Below is a small trained network, with its code and all its weights. Each question gives an input and a class and asks what happens when units are switched off, that is, made to give their printed mean instead of their output.

import numpy as np


def w(rows, s, z=0):
    codes = np.array(rows[::2]) - 128.0
    scale = np.full(codes.shape[1], s)
    scale[-1] = z or s
    return codes * scale


def norm(h):
    return h / np.sqrt((h * h).mean(-1, keepdims=True) + 1e-5)


def f(y):
    return y / 2 * (1 + np.tanh(0.7978845608 * (y + 0.044715 * y**3)))


def log_softmax(a):
    a = a - a.max(-1, keepdims=True)
    return a - np.log(np.exp(a).sum(-1, keepdims=True))


def net(x, mask):
    res = np.array(x, float).reshape(1, 7) / 4 @ E
    u = 0
    for l in range(2):
        y = f(norm(res) @ A[l][:, :-1].T + A[l][:, -1])
        res = res + np.where(mask[u : u + 12], y, B[l][:, -1]) @ B[l][:, :-1]
        u += 12
    return log_softmax(norm(res)[-1] @ U[:, :-1].T + U[:, -1])


A, B = {}, {}
E = w([
[31,215,126,173,164,171,126,174,92],'x0',
[137,135,129,128,142,124,118,134,132],'x1',
[91,81,131,78,189,93,200,183,127],'x2',
[132,156,107,98,109,123,134,138,140],'x3',
[132,129,134,133,134,131,132,120,125],'x4',
[116,141,112,98,100,124,127,138,129],'x5',
[107,134,255,120,109,102,131,90,213],'x6',
],0.01)
A[0] = w([
[88,170,58,170,161,142,135,151,69,186],'L0N0',
[249,45,44,101,118,74,143,82,116,188],'L0N1',
[114,113,53,125,119,204,149,162,180,92],'L0N2',
[42,197,170,156,155,94,131,108,157,25],'L0N3',
[107,139,91,162,61,96,95,113,147,218],'L0N4',
[37,167,87,166,144,78,79,95,154,197],'L0N5',
[42,190,229,167,98,90,151,143,208,31],'L0N6',
[124,119,189,178,180,113,139,99,95,178],'L0N7',
[182,50,47,120,120,113,107,123,95,162],'L0N8',
[177,72,211,49,109,107,117,69,221,117],'L0N9',
[96,64,158,26,234,103,254,196,111,255],'L0N10',
[145,75,116,172,139,112,189,82,107,119],'L0N11',
],0.0081,0.0044)
B[0] = w([
[194,162,160,185,130,101,226,137,48,183],'L0N0',
[75,114,202,54,150,199,120,113,157,227],'L0N1',
[107,90,208,172,148,129,163,125,120,135],'L0N2',
[162,75,171,3,138,149,130,171,117,157],'L0N3',
[223,158,173,209,154,197,152,131,116,163],'L0N4',
[120,179,114,137,163,140,187,52,87,160],'L0N5',
[132,49,129,41,163,222,94,89,165,183],'L0N6',
[190,163,69,34,88,134,149,154,118,157],'L0N7',
[124,169,179,42,210,183,119,87,164,183],'L0N8',
[174,121,62,248,43,61,131,195,57,221],'L0N9',
[22,97,70,142,167,32,110,146,203,251],'L0N10',
[95,189,68,109,73,160,112,137,165,142],'L0N11',
],0.007,0.012)
A[1] = w([
[117,143,137,92,205,179,158,147,76,109],'L1N0',
[128,131,203,94,133,213,125,144,108,3],'L1N1',
[91,89,180,79,103,63,177,146,170,110],'L1N2',
[184,116,126,152,39,126,122,65,153,186],'L1N3',
[86,88,118,165,152,36,201,139,140,96],'L1N4',
[82,98,127,105,182,124,160,156,162,116],'L1N5',
[8,121,84,101,210,95,164,164,139,108],'L1N6',
[97,84,129,166,162,2,188,127,138,110],'L1N7',
[62,113,124,53,181,148,99,94,170,43],'L1N8',
[71,51,110,70,173,78,120,178,175,180],'L1N9',
[143,178,203,95,156,222,90,102,189,52],'L1N10',
[179,108,90,203,84,64,95,134,179,106],'L1N11',
],0.0099,0.0036)
B[1] = w([
[118,138,110,140,98,94,96,105,202,188],'L1N0',
[195,146,61,111,83,141,53,112,104,173],'L1N1',
[153,146,71,169,162,117,124,38,143,193],'L1N2',
[110,122,168,100,160,132,129,176,126,188],'L1N3',
[189,118,61,132,94,112,27,144,80,206],'L1N4',
[108,108,154,128,161,115,197,126,104,191],'L1N5',
[130,36,205,95,125,166,177,192,93,241],'L1N6',
[136,174,64,90,52,124,75,130,76,214],'L1N7',
[104,124,245,153,187,116,136,100,199,193],'L1N8',
[126,208,142,172,145,149,145,61,184,247],'L1N9',
[92,55,50,36,76,131,65,127,68,209],'L1N10',
[112,139,160,184,116,139,145,168,173,181],'L1N11',
],0.011,0.012)
U = w([
[163,105,94,41,90,205,30,72,107,237],'0',
[61,64,177,92,229,104,184,59,188,199],'1',
[187,232,125,185,162,196,178,99,66,163],'2',
[86,86,55,111,149,70,168,201,21,4],'3',
[197,116,254,176,64,174,111,205,162,51],'4',
[134,111,36,195,77,39,73,102,197,52],'5',
],0.015,0.0025)

Each question gives the input, the list of numbers given to net, and the class t.
The units are the neurons (one row each of A and B). Each row of codes is followed by its name. A weight is (code - 128) times the scale printed after its matrix; where a second scale follows, it is the last column's (A, B and U).
mask holds one flag per neuron, layer by layer. A switched-off neuron (its flag False) gives its mean, the last column of its row in B, instead of its output. The means were averaged over made-up inputs and are rounded, as every weight is.
A unit's drop is (log p(t) with every unit on - log p(t) with that unit switched off) / (log p(t) with every unit on - log p(t) with every unit switched off).
The circuit of an input: a set's keep is (log p(t) with only the set's units on - log p(t) with every unit switched off) / (log p(t) with every unit on - log p(t) with every unit switched off). Starting from the 12 units with the biggest drops (on a tie, the unit counted first), units are removed one at a time, each time the one whose removal leaves the highest keep (on an exact tie, the one counted first), for as long as the keep stays at least 0.8.
units of the circuit, in order: the units of the circuit, biggest drop first
unit that matters most: the unit with the biggest drop
k most important neurons: the k neurons with the biggest drops, biggest first
k most important neurons of layer l: the k neurons of layer l with the biggest drops, biggest first
drop of u: that unit's drop, to one decimal
input [-1,8,4,-1,1,3,7], class 5: units of the circuit, in order => (L0N9)
input [-8,-2,-1,6,-2,-6,4], class 4: 2 most important neurons => (L0N9, L0N10)
input [-2,2,8,-8,-8,7,1], class 5: 2 most important neurons => (L1N4, L1N7)
input [1,-7,1,7,7,-5,-5], class 3: units of the circuit, in order => (L0N0, L1N9)
input [-8,3,1,1,-2,2,0], class 1: 2 most important neurons of layer 0 => (L0N1, L0N8)
input [4,-4,0,1,-6,-1,0], class 2: 2 most important neurons => (L0N0, L0N10)
input [8,8,1,-5,4,-6,-1], class 3: 4 most important neurons => (L1N9, L0N4, L0N0, L1N8)
input [5,-7,0,-7,-3,-6,-2], class 2: 3 most important neurons => (L0N10, L0N0, L1N10)
input [2,-7,0,0,5,3,-5], class 2: 3 most important neurons => (L0N0, L0N10, L1N10)
input [2,4,-8,2,1,3,0], class 2: 4 most important neurons => (L0N1, L0N6, L0N8, L1N6)
input [-1,4,2,6,-3,3,-8], class 1: 2 most important neurons => (L0N9, L0N8)
input [-8,1,2,0,-8,0,-1], class 1: 2 most important neurons of layer 0 => (L0N1, L0N8)
input [-5,-5,-1,5,8,-7,5], class 4: 2 most important neurons of layer 0 => (L0N9, L0N10)
input [-2,8,-2,5,-4,6,5], class 4: unit that matters most => L0N9
input [-6,7,1,-6,8,-5,6], class 5: 2 most important neurons => (L1N6, L0N4)
input [-5,1,5,0,-6,0,7], class 5: drop of L0N9 => 0.1
input [6,-6,-1,4,8,5,7], class 0: drop of L0N10 => 1.6
input [8,1,-2,5,-1,-1,-3], class 2: drop of L0N10 => 0.5
